Below is a small trained network, with its code and all its weights. Each question gives an input and a class and asks what happens when units are switched off, that is, made to give their printed mean instead of their output.

import numpy as np


def w(rows, s, z=0):
    codes = np.array(rows[::2]) - 128.0
    scale = np.full(codes.shape[1], s)
    scale[-1] = z or s
    return codes * scale


def f(y):
    return np.maximum(y, 0)


def log_softmax(a):
    a = a - a.max(-1, keepdims=True)
    return a - np.log(np.exp(a).sum(-1, keepdims=True))


def net(x, mask):
    res = np.array(x, float).reshape(1, 8) / 4 @ E
    y = f(res @ A[0][:, :-1].T + A[0][:, -1])
    res = res + np.where(mask, y, B[0][:, -1]) @ B[0][:, :-1]
    return log_softmax(res[-1] @ U[:, :-1].T + U[:, -1])


A, B = {}, {}
E = w([
[143,105,146],'x0',
[242,180,3],'x1',
[129,124,133],'x2',
[134,118,138],'x3',
[126,130,122],'x4',
[79,192,78],'x5',
[205,224,241],'x6',
[143,111,141],'x7',
],0.0056)
A[0] = w([
[51,93,213,57],'neuron 0',
[204,64,236,136],'neuron 1',
[152,105,155,254],'neuron 2',
[79,179,119,219],'neuron 3',
[80,153,154,93],'neuron 4',
[1,155,212,106],'neuron 5',
[90,8,23,48],'neuron 6',
[182,36,134,108],'neuron 7',
[171,157,97,82],'neuron 8',
[161,134,61,91],'neuron 9',
[192,198,201,79],'neuron 10',
[210,165,83,97],'neuron 11',
[195,124,66,77],'neuron 12',
[38,223,98,118],'neuron 13',
[197,255,236,58],'neuron 14',
[177,32,142,166],'neuron 15',
],0.0086,0.0077)
B[0] = w([
[198,61,203,171],'neuron 0',
[146,173,108,196],'neuron 1',
[97,170,6,254],'neuron 2',
[118,180,50,221],'neuron 3',
[149,117,126,140],'neuron 4',
[182,81,155,201],'neuron 5',
[40,112,206,180],'neuron 6',
[136,169,138,154],'neuron 7',
[149,95,169,143],'neuron 8',
[165,98,183,153],'neuron 9',
[74,107,145,170],'neuron 10',
[184,85,175,168],'neuron 11',
[176,89,185,154],'neuron 12',
[177,192,149,169],'neuron 13',
[38,82,157,190],'neuron 14',
[138,177,105,187],'neuron 15',
],0.022,0.0077)
U = w([
[25,94,197,4],'0',
[227,11,129,83],'1',
[155,155,114,180],'2',
[138,126,105,218],'3',
[141,120,102,160],'4',
[142,84,77,139],'5',
],0.011,0.0038)

Each question gives the input, the list of numbers given to net, and the class t.
The units are the neurons (one row each of A and B). Each row of codes is followed by its name. A weight is (code - 128) times the scale printed after its matrix; where a second scale follows, it is the last column's (A, B and U).
mask holds one flag per neuron, in row order. A switched-off neuron (its flag False) gives its mean, the last column of its row in B, instead of its output. The means were averaged over made-up inputs and are rounded, as every weight is.
A unit's drop is (log p(t) with every unit on - log p(t) with that unit switched off) / (log p(t) with every unit on - log p(t) with every unit switched off).
most important unit: the unit with the biggest drop
k most important neurons: the k neurons with the biggest drops, biggest first
drop when u is switched off: that unit's drop, to one decimal
input [1,-8,5,-3,-8,0,0,3], class 1: most important unit => neuron 0
input [-1,-8,8,-6,-2,6,7,-6], class 1: 4 most important neurons => (neuron 5; neuron 0; neuron 6; neuron 4)
input [1,8,1,-3,8,2,7,-3], class 1: 2 most important neurons => (neuron 11; neuron 6)
input [-4,2,4,8,8,6,-6,3], class 0: 4 most important neurons => (neuron 6; neuron 2; neuron 1; neuron 15)
input [1,8,4,4,3,5,8,-8], class 0: 2 most important neurons => (neuron 14; neuron 10)
input [3,-7,-6,-5,1,-7,3,6], class 1: 3 most important neurons => (neuron 0; neuron 5; neuron 3)
input [5,8,2,5,-7,-2,0,-6], class 1: 2 most important neurons => (neuron 11; neuron 12)
input [-6,-7,0,1,8,4,5,-5], class 1: 2 most important neurons => (neuron 5; neuron 0)
input [8,8,-6,7,5,5,5,2], class 1: 2 most important neurons => (neuron 11; neuron 12)
input [6,8,-8,-1,2,-8,8,-8], class 0: 2 most important neurons => (neuron 14; neuron 10)
input [-2,6,6,3,-5,0,-6,-2], class 0: 2 most important neurons => (neuron 6; neuron 5)
input [-5,-6,-3,-6,8,7,8,1], class 0: 2 most important neurons => (neuron 14; neuron 10)
input [-4,-6,-4,6,-2,0,3,-1], class 1: 2 most important neurons => (neuron 5; neuron 0)
input [0,4,-7,-5,-3,2,-8,1], class 0: most important unit => neuron 6
input [-2,-2,-2,-2,-6,-2,6,1], class 0: drop when neuron 6 is switched off => -0.2
input [-6,5,-7,-8,4,3,8,4], class 0: drop when neuron 10 is switched off => 0.1
input [-7,-7,-4,8,1,6,-3,7], class 1: drop when neuron 5 is switched off => 0.5
input [-2,-5,-7,-3,-2,8,8,4], class 0: drop when neuron 14 is switched off => 2.4
